Small tables with named rows and columns. After each table, cells are looked up by row and column.

tudok:
columns: sur, siriza, bop, dofide, sonudo, tomok, pafu
piduro: [172, 130, 115, 99, 118, 90, 164]
zem: [198, 210, 31, 227, 187, 39, 194]
fatez: [203, 123, 21, 250, 16, 240, 142]
niseleg: [145, 190, 177, 144, 178, 188, 247]
dobo: [175, 152, 170, 185, 174, 146, 74]

dobo, tomok => 146
zem, sonudo => 187
niseleg, siriza => 190
niseleg, pafu => 247
fatez, pafu => 142
piduro, sonudo => 118
zem, dofide => 227
dobo, sur => 175
niseleg, sonudo => 178

fakope =
|  | kefel | gakome | vinosa |
|---|---|---|---|
| roviz | 3.6 | 4.4 | 1.7 |
| mepop | 6.5 | 5.6 | 5.5 |
| deguvib | 4.1 | 4.2 | 4.8 |
| zufilo | 3.3 | 1.6 | 9.6 |
| luvuket | 5.8 | 9.5 | 5.3 |
| sus | 4.7 | 4.8 | 5.1 |
| zoromeg | 3.9 | 5.1 | 5.3 |
| fev | 5.6 | 4.1 | 2.4 |
| sovit | 3.4 | 3.7 | 9.5 |
| divabig | 3.2 | 9.9 | 3.9 |
| verome | 3.6 | 3.0 | 7.4 |
| gasare | 4.0 | 3.6 | 7.0 |
| moz | 4.8 | 4.8 | 5.2 |

What is the vinosa of sovit in fakope?
9.5
What is the vinosa of verome in fakope?
7.4
What is the kefel of mepop in fakope?
6.5
What is the gakome of zufilo in fakope?
1.6
What is the gakome of sovit in fakope?
3.7
What is the vinosa of gasare in fakope?
7.0
What is the gakome of gasare in fakope?
3.6
What is the kefel of roviz in fakope?
3.6
What is the vinosa of mepop in fakope?
5.5
What is the vinosa of deguvib in fakope?
4.8
What is the kefel of zufilo in fakope?
3.3
What is the vinosa of zoromeg in fakope?
5.3
What is the vinosa of moz in fakope?
5.2
What is the kefel of fev in fakope?
5.6
What is the kefel of divabig in fakope?
3.2
What is the gakome of deguvib in fakope?
4.2
What is the kefel of moz in fakope?
4.8
What is the gakome of moz in fakope?
4.8

ber:
cols = kel, giv, bepi, lifiso, kunori
noga: [40, 53, 35, 212, 83]
parit: [35, 31, 41, 209, 102]
nakanaz: [45, 74, 29, 211, 64]
seraka: [51, 93, 23, 205, 43]

lifiso of parit: 209
bepi of parit: 41
kunori of noga: 83
lifiso of seraka: 205
bepi of noga: 35
giv of noga: 53
giv of nakanaz: 74
lifiso of nakanaz: 211
kel of nakanaz: 45
kunori of parit: 102
giv of parit: 31
kel of seraka: 51
lifiso of noga: 212
giv of seraka: 93
bepi of seraka: 23
kel of parit: 35
kunori of nakanaz: 64

Table rudiz
         vugesa  zefafog  fepinif  kileg  geso  govaro  tor
big         121      137      125    130   123     109  134
tipez        55      152       52    145   124      45  149
rut         120      218       77    118   154      30  123
sala         76      116        2    183    15     165   89
bem          39       92      110    144    82      93  131
gukik        95      129       73     77     6     219   47
febap       117      130      121    121   128     123  127
kam         111      110      121    118   113     148  102
bedoti      151      133      167    101   115     107  143
karamok      64      124       31     55    38     167   32
vibod        95       73      138    119    71     146   76
nutosiz     119      118      109    106    57     201   73
gonemer     151      189      161     97    89     125  140
zeg          76      159       64    141   135      49  146

zefafog of vibod is 73
zefafog of big is 137
kileg of big is 130
fepinif of zeg is 64
vugesa of big is 121
kileg of karamok is 55
vugesa of rut is 120
zefafog of zeg is 159
zefafog of kam is 110
geso of bedoti is 115
vugesa of vibod is 95
tor of bedoti is 143
fepinif of nutosiz is 109
zefafog of tipez is 152
geso of gonemer is 89
govaro of gonemer is 125
zefafog of bem is 92
Row with the largest govaro: gukik

gosoti.tsv
	rim	lededo	fadofat	gif	zamodu	vav	mura	denom	bezalif	tus
likud	-1577	-2810	-2141	-3359	1269	533	-1091	1051	-447	-1779
kodozo	2331	-9893	-2420	-8091	3603	4581	5912	705	350	547
bivoko	-4132	6419	-615	4144	-5144	-4041	-6020	-1166	-1975	-1189
gev	-327	-6624	4444	8374	1977	-9365	7034	-6453	-3633	-5139
tezumil	1752	-4677	-757	-2085	-1032	3517	7143	-1652	-50	1861

mura of tezumil is 7143
bezalif of likud is -447
gif of likud is -3359
vav of tezumil is 3517
fadofat of tezumil is -757
zamodu of tezumil is -1032
gif of gev is 8374
rim of bivoko is -4132
fadofat of gev is 4444
lededo of bivoko is 6419
bezalif of kodozo is 350
Which row has the largest tus? tezumil

